Below is a small trained network, with its code and all its weights. Each question gives an input and a class and asks what happens when units are switched off, that is, made to give their printed mean instead of their output.

import numpy as np


def w(rows, s, z=0):
    codes = np.array(rows[::2]) - 128.0
    scale = np.full(codes.shape[1], s)
    scale[-1] = z or s
    return codes * scale


def norm(h):
    return h / np.sqrt((h * h).mean(-1, keepdims=True) + 1e-5)


def f(y):
    return np.maximum(y, 0)


def log_softmax(a):
    a = a - a.max(-1, keepdims=True)
    return a - np.log(np.exp(a).sum(-1, keepdims=True))


def net(x, mask):
    res = np.array(x, float).reshape(1, 3) / 4 @ E
    u = 0
    for l in range(2):
        y = f(norm(res) @ A[l][:, :-1].T + A[l][:, -1])
        res = res + np.where(mask[u : u + 3], y, B[l][:, -1]) @ B[l][:, :-1]
        u += 3
    return log_softmax(norm(res)[-1] @ U[:, :-1].T + U[:, -1])


A, B = {}, {}
E = w([
[46,122,50,26,109,129,135,87,118,60,162],'x0',
[96,154,132,251,182,128,159,91,181,99,245],'x1',
[162,40,74,165,141,190,198,150,44,205,123],'x2',
],0.0015)
A[0] = w([
[142,100,120,83,69,116,103,173,77,158,44,163],'L0N1',
[112,211,208,143,162,104,107,72,190,78,131,1],'L0N2',
[161,209,207,4,70,68,21,142,165,107,10,217],'L0N3',
],0.0026,0.00088)
B[0] = w([
[118,159,110,116,168,19,6,95,217,147,90,191],'L0N1',
[178,132,118,43,3,29,59,234,178,164,56,187],'L0N2',
[95,73,169,231,177,249,255,100,53,136,209,254],'L0N3',
],0.003,0.0048)
A[1] = w([
[15,112,83,76,98,169,196,86,91,50,209,36],'L1N1',
[95,235,22,4,87,100,105,95,146,21,146,1],'L1N2',
[50,64,30,5,128,148,137,73,82,77,136,183],'L1N3',
],0.0031,0.00093)
B[1] = w([
[163,146,67,83,251,126,101,47,76,254,17,255],'L1N1',
[93,33,198,228,107,251,215,161,51,58,191,210],'L1N2',
[163,194,151,106,46,36,68,192,224,71,146,253],'L1N3',
],0.0041,0.0042)
U = w([
[71,87,199,223,145,241,242,117,98,101,215,25],'0',
[156,125,51,84,221,114,75,78,112,208,19,94],'1',
[135,176,129,94,1,44,62,208,235,71,155,255],'2',
],0.0082,0.00069)

Each question gives the input, the list of numbers given to net, and the class t.
The units are the neurons (one row each of A and B). Each row of codes is followed by its name. A weight is (code - 128) times the scale printed after its matrix; where a second scale follows, it is the last column's (A, B and U).
mask holds one flag per neuron, layer by layer. A switched-off neuron (its flag False) gives its mean, the last column of its row in B, instead of its output. The means were averaged over made-up inputs and are rounded, as every weight is.
A unit's drop is (log p(t) with every unit on - log p(t) with that unit switched off) / (log p(t) with every unit on - log p(t) with every unit switched off).
The circuit of an input: a set's keep is (log p(t) with only the set's units on - log p(t) with every unit switched off) / (log p(t) with every unit on - log p(t) with every unit switched off). Starting from all 6 units, units are removed one at a time, each time the one whose removal leaves the highest keep (on an exact tie, the one counted first), for as long as the keep stays at least 0.8.
units of the circuit, in order: the units of the circuit, biggest drop first
unit that matters most: the unit with the biggest drop
k most important neurons: the k neurons with the biggest drops, biggest first
k most important neurons of layer l: the k neurons of layer l with the biggest drops, biggest first
drop when u is switched off: that unit's drop, to one decimal
input [-1,2,0], class 2: 2 most important neurons	(L0N3 L1N1)
input [-5,-8,-1], class 0: 4 most important neurons	(L0N3 L1N1 L0N2 L1N3)
input [2,3,6], class 1: most important neuron	(L0N3)
input [-2,0,-7], class 0: 3 most important neurons	(L0N3 L1N3 L0N1)
input [1,2,-7], class 0: 2 most important neurons	(L1N3 L0N2)
input [0,-6,0], class 0: 2 most important neurons	(L0N3 L1N1)
input [8,8,-7], class 0: 2 most important neurons	(L1N2 L0N1)
input [5,-5,-6], class 1: units of the circuit, in order	(L0N3 L1N1)
input [0,5,-1], class 2: 2 most important neurons	(L1N1 L0N3)
input [3,-4,-6], class 1: 3 most important neurons	(L0N3 L1N1 L1N2)
input [7,-3,-6], class 1: 2 most important neurons	(L1N1 L0N3)
input [1,7,4], class 1: 2 most important neurons	(L1N2 L0N3)
input [1,-7,7], class 2: 2 most important neurons of layer 1	(L1N1 L1N3)
input [-1,4,-1], class 2: units of the circuit, in order	(L0N3)
input [-7,6,-3], class 2: 2 most important neurons of layer 1	(L1N1 L1N2)
input [6,0,-5], class 1: 2 most important neurons of layer 0	(L0N3 L0N1)
input [4,-3,8], class 2: drop when L0N3 is switched off	0.4
input [-7,8,-6], class 2: drop when L0N3 is switched off	0.2
input [8,8,6], class 1: drop when L1N1 is switched off	0.6
input [5,0,-3], class 1: unit that matters most	L1N1
input [-4,6,-2], class 2: 2 most important neurons of layer 0	(L0N3 L0N2)
